In the rows, 128 means zero.
Each row is followed by its class number. Each block has new classes, again numbered from 0 up, in any order.
[135 125 110  91  73 129 179 128 147 191 104  97  83 167 116 149 136 155
 137 162  64 145 177 122 170 133 175 121  88 182 144 111 136 164] => 0
[105 145 155 131 101 164 117 105  99 103 133 112 148 112  98 112  83 163
 117 144 103 124  88  87 164 127 157 114 161 135  81 129 120 102] => 6
[112 143 102 147  86 131 155 152 148 158  98 100  95 108 129 140 150 146
 128 142  91 151 127 122 156 120 165 151  78 144 121 142 113 188] => 0
[ 85 140 154 148 131 164 107 121 146 129 163  99 101  99 107 128  80 167
 132 129 113 124  65 109 131 152 130 129 164 130 125 148 111 172] => 6
[114 124  88  94 111 142 173 126 151 209 102 106 111 144 144 140 175 111
 143 124  86 131 149 144 141 132 147 125 109 158 166 125 124 196] => 1
[101 115 180  91 114 175 126  73 147  94 184 161 135  79  54  92 109 164
 118 150 102 115  85 118 135 157 131  66 150 153  59 122  90 110] => 1
[132 125  94 104  91 115 209 127 144 196 138  80  90 157  95 153 182 117
 110 121 107 156 147 146 166 125 152 142 127 151 159 116 133 186] => 5
[136 153 123  78 116 154 168  91 137 167 103  67 105 167 128 155 134 128
 148 122  79 138 151 132 120 131 144 102 120 174 118 131 115 173] => 4
[ 96 101 123 119 126 142 115 136 140 169  99 124  81 162 132 170 186 166
 118 142 119 168 144 134 145 130 173 142 114 161 156 115 124 188] => 5
[ 98  68 150 117 155 191 122 107 113 153 179 125 120 103 141 115 136 165
  92 111 113 134  76 109 131 122 134 114 204 105 102 121  82 110] => 6
[144 121 106 112 105 114 184 124 148 202 143  98  82 154 131 177 169 143
 112 110 112 155 160 137 134 128 161 113 123 159 165 118 107 219] => 5
[133  71 147 130 122 132 182  92 156 113 212 107  83 161  68 143 134 151
 124 128 127 136  70 123 160 107 167 116 116 153  76  96  94 144] => 2
[138  56 181 126 119 154 107 103  93 139 159 139 136 124 112 144 108 182
 140 145 146 128  91 100 140  96 148  81 163 148  86 150  95 172] => 7
[111 134 128 138 111 145 141 149 144 170  71 101  81 175 108 146 199 179
 117 133  83 143 165 136 151 115 173  97 107 159 131 150 144 190] => 6
[121 112 119  94 121 140 189 105 151 152 156 135 116 138 133 127 155 130
 115 140 100 169 156 137 154 142 154 127  80 153 151 101 123 172] => 2
[136  67 143  95 126 148 149 100 116 139 177 178 166  82 123  91  92 163
 149 149 133 109  80 108 151 103 131  82 137 126  82 114  86 112] => 0
[141 119 107 117 116 135 217 101 147 172 123  85 142 185 138 152 193 129
 119 104 103 174 157 130 160 126 133 148  92 153 141  98 133 176] => 2
[126  85  86  73 152 127 204 123 149 175 152  92  70 164 161 144 177 153
 102 111  97 195 114 128 141 145 170 143 120 148 147 101 133 166] => 4
[104  74 179 120  77 169 116 119 102 149 180 167 120 118  77 110 149 201
 110 148 107 153  54 110 189 120 185  76 186 149 104 131 104 137] => 6
[147 119 106 124 112 108 146 134 132 154 131 111 112 161 141 155 132 142
 150 120 107 145 142 118 150 113 179 140 117 152 133 117 137 194] => 3
[117 115 119 123 114 115 186 127 149 148 116  66  72 175 115 157 179 169
 127 129  68 163 145 127 135 125 185 120 104 172 129 142 145 206] => 2
[123  83 158  99 138 168 164  89 116 132 161  94 132 125 104 143 115 132
 112 115 148 136  68 103 137 125 117 118 147 145  92 108 107 146] => 1
[135  57 162 131  84 140 136 119 118 126 173 114  94 132  80 140 133 154
  94 160 123 137 108 108 167  92 175 126 121 130  76 125  96 132] => 0
[137 142 128  94 108 129 145 132 139 175 127 111 117 125 124 160  98 138
 166 137 103 131 136 129 130 148 138 118 119 179 131 121 129 206] => 3
[117 100 140 125 133 136 163 126 136 131 140 113  92 105 119  99 138 212
 119 120  88 156  68  83 152 108 175  88 177 126  90 146 119 145] => 6
[168 133  92 100 115  95 183 156 159 190 123 100  94 144 144 160 150 115
 148 108 113 166 149 138 152 128 147 156 100 164 162 101 141 211] => 3
[141 126 129 134 108 113 136 137 143 154 125 119 102 130 123 150 152 204
 122 124  89 163 149 118 141 153 161  98 138 173 129 145 129 196] => 7
[117  94 181 145  83 143  66 115 130  91 164 165 103 125  67 121 147 169
 139 137 116 133  59 117 165 115 191  96 158 159  93 128  98 134] => 1
[146 130 114 110 127 121 174 113 158 194 128 106 126 131 105 118 164 149
 100 120 102 124 199 137 154 109 139  83 123 127 175 154 124 217] => 6
[118 147 105 102 113 112 153 123 154 159 109 139  83 159 126 136 160 162
 166 123 100 168 131 136 161 131 181 119 114 173 174 107 144 179] => 5
[131 157 176 139 101 149 117  80 141  85 166 104 119  68  80 113  74 171
 109 127 117 148 113  96 148 132 131 114 142 132 124 146  95 157] => 0
[115 105 112 105 104 127 147 118 126 182 119 112 134 135 140 143 144 159
 136 139 104 151 135 122 158 120 152 139 110 142 151 128 124 176] => 0
[127 167  80 152 104 115 148 170 157 173  92  92  90  95 115 137 127 160
 122 138  96 108 167 145 136 147 130 103 113 157 188 165 132 204] => 0
[112  70 190 128 118 170  49 115  81 115 165  70  77 153  89 178 121 167
 110 124 141 149  47 118 138 115 174 122 211 164 133 149 104 163] => 4
[141 119  85 123  96 123 172 149 139 195 135 129 110 141 136 144 170 121
 144 120  99 133 147 150 150 113 165 123 117 148 140 126 119 198] => 3
[120 126 167 122  96 164 120 110 147 120 181 161 112  68  97 101  99 164
 158 148  85 128  83 120 132 148 139  91 155 153  61 143  79 137] => 7
[ 87 117 145 142 122 167 121 114 128 122 175 123  98 101 102 120 143 141
 120 119 117 130  84 141 115 136 132 125 185 118 127 150 107 151] => 5
[129  69 186 121 134 174  95 106 128 119 149 103 144  95  96 124  92 150
 143 160 116 115  80  94 140 108 128 122 167 153  80 130  82 140] => 2
[114 106 160 110 113 155 158  85 156 114 167 133 140  84  52  92 113 163
 131 150 116 100  75 110 134 132 113  65 151 136  60 146  95 134] => 1
[116 106 117  86 103 178 192 122 123 205 114  96 103 174 131 164 149 127
 150 139  90 155 147 135 157 127 160 133 109 183 141 112 140 218] => 3
[150 162 101 109  99 109 212 111 166 185 156 135 135  96 123 115 120 151
 162 120  95 134 142 138 137 153 112  83 113 152 137 146 115 207] => 7
[ 86 111 168 133 109 204 106  79 122  87 188 130  79 111  60 114 124 139
 111 139 107 128  96 132 149 109 171 110 169 128  82 140  86 123] => 3
[171 102 164 132 138 137 138 118 137 131 176 109 114  66  97 131 112 146
 116 111 133 106 113 124 101 113 101  77 166 133  59 154  64 163] => 7
[ 97 164 149 141  91 147  78  84 129  66 178 118  88  89  69 128  92 176
  89 132  90 135 110 115 157 147 184 120 150 145  93 118  81  86] => 0
[134  78 165  94 131 171 112  90 118 181 166 106 114 114 101 131 124 145
  94 130 117  96 132 120 133  94 127  74 204 116 118 137  66 121] => 6
[100 129 152 122  92 128 140 111 128 118 118 105  96 180 115 152 166 160
 138 145  81 171 145 128 140 131 186 128  91 165 130 138 150 176] => 2
[ 99 127 192 121  93 147  94  59 146  59 180 164 107 106  59  95 109 176
 131 155 121 148  94 116 158 113 152 104 120 114  82 134  95  83] => 0
[ 81  70 132  83 119 171 124  73 121 138 204 165 119 132 122 125 125 164
 133 154 103 129  57 127 136 130 180  92 151 133  64 113  66 100] => 4
[148  85 173 123 112 156 148 118 128  94 188 128  75  84  69  94 115 118
  99 135 124 104  95 118 123 103 147  65 165 126  84 146  94 122] => 1
[141 118 104  86 133 139 197  94 138 173 140  97 144 124 129 126 128 135
 138 118  90 137 156 117 142 116 145 121 130 142 116 126 122 202] => 3
[128  67 194 153 118 132  56 153 148  68 184 135  53  91  88 124 113 187
 106 145 127 175  62  97 161 128 178 162 145 140 107 117 111 133] => 0
[ 98  97 179 146 118 197  98  88 127  88 178 120 132  85  96 107 100 122
 118 159 103 108  99 111 125 114 140 125 149 121  71 144  69 125] => 2
[122 114  87 137 124 123 157 182 126 153 108 107  88 159 142 152 166 153
 125 120 103 158 134 136 147 143 172 155 120 162 147 120 173 189] => 3
[135 106 188 145  79 158 119  88 122  88 191 113  80 170  76 150 112 156
 118 119 133 152  78 114 159 119 149 130 143 144  91  97 106  81] => 0
[139 137 101 101 127 130 177 106 137 182 116  83 108 146 140 152 148 138
 136 108 100 152 156 131 146 128 133 134 126 155 138 124 119 173] => 7
[152  86 135  82 126 117 169 129 142 167 128  98  95 149 135 121 141 170
 146 122  94 178 128 112 161 125 144 140 140 157 170 111 162 160] => 0
[144 137 107  81 103 142 211 125 141 197  83  85 105 148 152 147 176 107
 149 102  86 167 131 123 146 123 146 126  99 176 137 106 129 191] => 1
[132 147  79 117 130 123 169 154 139 176 103  67  82 112 160 157 136 128
 116 105  95 148 148 134 135 137 147 157 104 156 160 115 121 179] => 0
[ 96  57 133 113 144 148 147  96 133 114 186 121  87 128 114 126 172 154
 104 127 108 153  70 125 145 101 176 131 148 123  73 106  80  95] => 2
[127 160 158  71 101 179 146  58 134 153 163 132 141 111  85 131 127 154
 130 108  88 136 115 133 139 165 111  79 197 177 100  83  74  89] => 5

A new block, with new classes numbered from 0.
[137 130  53  88  85  57 145 198 149 219 167 142 151 160 134  98 129  95
 140  97  86 159  54 131  96 150 140  95 150 131 143 162 102 122] => 6
[114 120 129 126 117 131 119 140 124  99 112 114 144 116 111 155 102 142
 142 118 134 123 135 122 114 112 120 128 122 129 136 117 123 127] => 4
[119 147 129 142 149  92 113 121 128 132 164 141 122 119 115 101 160 106
 122 107 110 138 136 131 117 121 133 116 127 118 122 138 134  98] => 1
[120 112 124 132 142 119 117 125 115 133 130 126 136 127 136 131 129 117
 114 121 118 131 128 134 124 152 133 117 138 119 138 127 135 132] => 7
[142 139 117 103 120  94 144 144 135 147 114 130 137  99 134 138 105 141
 126 153 123 131 144 147 148 142 132 134 167 134 135 183 118 132] => 0
[ 98 118 161 120 103 140 131 153 109 103 116  94 137 117 125 135 124 157
 144 122 144 116 115 150 120 119 116 140  95 134 147 132 107 139] => 8
[128 132 120 119 123 115 133 142 132 140 110 129 134 103 135 131 127 144
 143 148 122 136 137 134 131 145 129 138 148 133 122 168 111 140] => 0
[127 140 125 103 131 111 140 137 143 149 120 136 134 108 138 119 105 156
 108 140 116 122 135 137 132 135 133 139 139 131 124 171 105 148] => 8
[117 118 142 132  98 128 129 155 122 100 114 114 132  92 114 149 100 150
 163 122 139 131 131 130 106 119 114 136 122 130 130 135 108 128] => 4
[151 138 142 135 140 103 133 139 156 166 107 128 116 128 140  99 131 105
 130 136 120 157 112 158  97 125 130 131 123 129 126 132 124 148] => 1
[ 97 100 137 124 147 129 116 118 123 124 125 113 127 112 131 141 123 149
 109 121 111 120 133 118 116 131 130 112 151 137 138 120 144 151] => 7
[193 143 123 127 122  86 145 153 168 185 124 147 120 196 102  91  79  58
 143 141 125 160  49 121  81  85 115 105 198 151 176 150 155 133] => 8
[121 127 133 102 180 116 105 107 143 136 133 143 129 119 119 141 111 139
 105 129 114 119 138 132 161 121 141 140 155 129 139  99 132 119] => 6
[112  96 167 122 102 162 139 138 116  94  99 101 134 117 126 179  98  99
 141 104 132 120 122 145 103 110 106 114 137 131 132 153 118 146] => 9
[ 90 110 147 186 126 149 108 133 111  92  90 104 134 141 125 143 106 122
 156  71 135  80 166 121  82 133 123 107 135 134 124 183 118 175] => 0
[131 112 113  93 129 126 117 120 110 133 121 141 141 151 142 120 135 113
 140 108 122 116 129 149 139 121 126 154 121 135 138 128 134 123] => 2
[120 124 137 129 111 130 133 152 127 125 110 103 131 144 131 145 141 120
 147 103 145 140 125 152 125 119 131 129 111 133 154 146 130 125] => 0
[107 112 125 145 131 106  94 149 116  89 153 130 147 162 148 119 117 121
 121  94  93 114 140 136 103  94 125 146 145 112 153 170 128 123] => 1
[131 110 140 110 146 142 115  99 116 114 117 134 130 134 132 129 135 118
 118 122 120 122 132 137 133 129 124 107 126 130 126 120 130 139] => 1
[114 117 128 139 137 108 106 123 122 143 151 138 134 121 128 121 139 134
 101 109 108 113 118 127 122 131 127 109 114 132 144 130 132 123] => 7
[104 119 134  95 119 126 124 159  98  88 129 119 145 124 137 130 142 166
 139 111 127 138 121 153 143 122 131 146  75 109 145 151 114 123] => 3
[120 121 135 127 116 135 118 138 120  96 113 124 137 101 114 154 101 139
 155 121 131 131 128 139 122 122 119 139 115 126 128 125 105 121] => 4
[ 90 118 160 140 121 141 104 132 128  94 130 142 110  97 117 148 100 155
 131 100 126 108 135 141 136 136 128 158 127 152 135 133 108 132] => 6
[ 98 114 124 111 173 136  92 116 112  81 121 144 123 123 118 137 113 158
 116 124 109 106 150 131 153 147 139 133 144 128 127 116 134 140] => 6
[114 126 103 123 119 109 110 129 145 139 130 132 142 131 110 137 111 106
 134  92 113 119  96 133 132 126 135 128 138 161 144 118 117 136] => 6
[136 135 123 111 128 104 132 149 129 127 156 143 119 137 143 103 116 157
 115 130 115 107 127 131 114 101 123 108 150 134 145 190 117 133] => 1
[115 141 136 130 125 124 127 139 132 133 125 135 140 110 145 137 111 161
 111 163 121 130 131 133 148 147 137 136 136 125 111 184 104 145] => 3
[151 125 117 109 129 126 145 131 114 120 113 129 158 132 165 115 118 145
 116 139 123 113 135 149 142 125 120 153 100  86 109 158  90 153] => 8
[143 141 177 203 117 117 111 144 160 199 105 148 118 171 149 121 141  74
  97 145 160 145 124 145 124 171 141  91 135 121 128 214 145 133] => 3
[108 117 150 120 108 140 131 161 119 103 123  95 136 102 121 140 105 150
 160 106 133 133 127 132 104 125 110 136 120 140 141 131 114 135] => 5
[120 126 154 122 113 129 135 154 121 118 124 123 131 103 125 138 118 122
 142  99 129 127 135 148 115 113 125 140 109 129 140 142 109 124] => 9
[114 139 148 100 132 143 117 153 102  92 125 149 146 115 131 138 104 166
 144 125 124 139 124 155 157 138 132 141 104 121 125 151 110 126] => 3
[167 126  98 122 141 113 138 122 123 130 119 145 118 123 123 127 113 120
 114 167 114 147 129 128 134 165 134 103 138  91  98 140 114 130] => 4
[118 119 158 117 109 136 131 160 116  97 119 120 127  85 123 155 107 122
 160 114 125 133 122 162 120 122 119 143 125 131 136 172  93 121] => 9
[114 113 119 114 125 138 121 116 108 111 140 116 137 119 132 139 124 131
 133 122 115 125 136 127 145 140 121 128 148 130 130 145 121 126] => 5
[128 133 125 131 135 115 131 135 155 146 112 125 139 124 139 117 112 143
 101 113 114 121 142 129 122 126 141 138 120 127 124 160 109 158] => 8
[101 128 136 106 141 145 114 109 122 133 142 143 134 122 110 136 130 148
 127 115 102 135  93 119 129 120 130 117  94 136 116 114 104 132] => 3
[133 134 120 103 139 125 134 141 143 133 119 143 123 115 135 125 103 148
 123 125 123 119 153 134 131 137 137 141 145 147 115 164 124 140] => 2
[103 105 117 112 138 145 119 120 111 106 133  98 132 124 135 140 153 129
 140 112 116 142 133 130 142 135 129 118 139 124 127 141 134 127] => 5
[ 94 108 101 125 148 147  98 131 116  90 128 117 138 142 123 131 168 117
 156  87 123 118 144 115 124 136 138 116 125 137 116 159 132 121] => 2
[131 151 145 148 135  93 118 140 141 159 133 161 142 128 137 111 108 137
  98 136 116 122 138 128 122 129 129 127 132 114 116 189 126 136] => 3
[132 118 130 125 126 107 116 130 119 120 135 124 140 101 121 134 115 155
 146 129 131 112 137 127 149  95 128 123 148 127 142 140 122 117] => 4
[ 88 114 130  75 129 163 126 171  83  68 140 119 148  88 109 125  93 203
 191  98  94 138 125 109  86 128 102 147 104 127 113  78  98 141] => 5
[114  93 158  92 203 134  99 102 108  59 130 136 114 144 141 150 106 135
  86 111  80 130 164 166 132  97 127 139 147  83 138 145 148 118] => 1
[105 128 146  94 161 139 118 113 110 120 118 127 113 121 110 124 137 153
 113 134 120 139 133 148 151 154 143 129 103 127 133  93 132 128] => 8
[142 143 149 150 142 126 118 146 130 135 132 144 144 111 145 124 126 132
 125 143 127 109 150 133 138 113 127 130 133 112 116 170 109 124] => 9
[143 127 122 132 141 118 116 145 137 112 103 142 140 108 132 142  88 142
 130 154 114 138 144 135 125 136 127 136 150 108 109 157 115 137] => 4
[122 116 144 139 142 135 108 132 138 149 126 124 132 138 131 128 138 111
 144  94 129 125 137 132 122 118 138 132 128 139 124 125 132 122] => 2
[113 109 146 111 110 141 129 132 117  88 116 109 128 111 127 141 124 132
 141 106 130 126 126 144 109 122 115 129 107 141 140 130 110 138] => 1
[123 125 151 126 194 152 115 152 140 102  82 107 140 158 126 143  90 108
 138  78 117 161 151 160 107 132 153 134 123  94 126 115 131 146] => 8
[ 77 125 138 129 133 125 101 104 111 140 137 108 143 135 132 135 153 146
 120 112 120 112 115 148 161 113 147 141  93 140 148 120 117 133] => 3
[ 50 109 144  97  94 147 130 162 151 123 128  39 165  54 121 183 138 170
 175  84 122 160 117 125 120  93 125 156 123 175 141  90 107 127] => 5
[ 94 125 136 102 160 156 124  85  87  80 117 128 128 102 120 179 104  92
 149 146 111 148 108 174 146 155 109 140 168 118 108 115 129 118] => 7
[ 97 113 139 111  96 150 132 156 108 100 121  98 137 107 140 138 119 163
 161 103 133 127 133 140 125 127 115 143 121 147 138 143 118 144] => 5
[125 120 121 119 142 127 116 128 125 123 122 107 148 104 128 143 120 125
 133 126 112 139 136 140 151 151 133 120 146 131 124 141 121 130] => 5
[153 152 117 126 137 111 134 137 127 124 126 151 126 107 124 116 118 148
 141 152 136 136 140 131 134 126 124 134 121 105 110 141 114 116] => 4
[ 94 115 142 144  94 153 123 173 122  80 116 110 125 127 120 148 119 142
 157 111 149 115 105 129  94 142 109 128 101 141 132 141 100 143] => 6
[161 136 109  79 145 118 147 131 151 122 114 133 136 105 147 140  98 133
 105 136 118 140 143 156 146 139 139 129 137 126 128 167  96 135] => 1
[138 133 142 135  99 124 141 161 149 134 119 115 125 102 128 148 106 114
 138 106 146 111 122 152 130 117 135 109 136 159 155 211  93 132] => 9
[ 91 115 128 155  94 134  98 134 122  80  89  93 161 103 107 171 111  99
 178 103 131 124 130 142 119 142 122 170 125 162 153 140  99 134] => 0
[130 135 121 111 127 125 137 139 137 134 123 116 130  92 137 130 112 153
 127 147 122 134 138 134 137 150 125 134 143 137 120 163 108 139] => 5
[135 138 122 129 122 104 136 151 138 147 113 131 134 115 132 128 119 137
 126 143 120 135 140 133 118 144 127 127 143 127 122 173 120 139] => 0
[ 97 123 133  77 118 115 124 160 142 126 122 129 145 102 121 147  99 152
 147  84 131 124 127 138 116 114 123 167 121 151 167 115 109 119] => 6
[114 130 117 119 148 142 118 109 120 116 108 128 126 103 113 152 108 133
 150 147 127 138 146 127 143 151 139 125 162 128 110 118 118 131] => 4
[ 99 112 156 108 121 150 124 137 100 108 117 133 145 109 145 152  89 138
 169  96 130 106 128 162 125 129 108 169 124 114 121 117  87 139] => 6
[126 121 127 114 162 140 109 116 125 125 122 146 110 151 123 123 127 118
 134 133 116 130 129 137 136 132 136 133 155 143 124 134 146 126] => 2
[122 119 130 121 130 121 121 117 135 142 135 107 135 120 127 148 135 100
 117 128 113 151 117 145 137 138 121 133 131 124 136 134 125 107] => 5
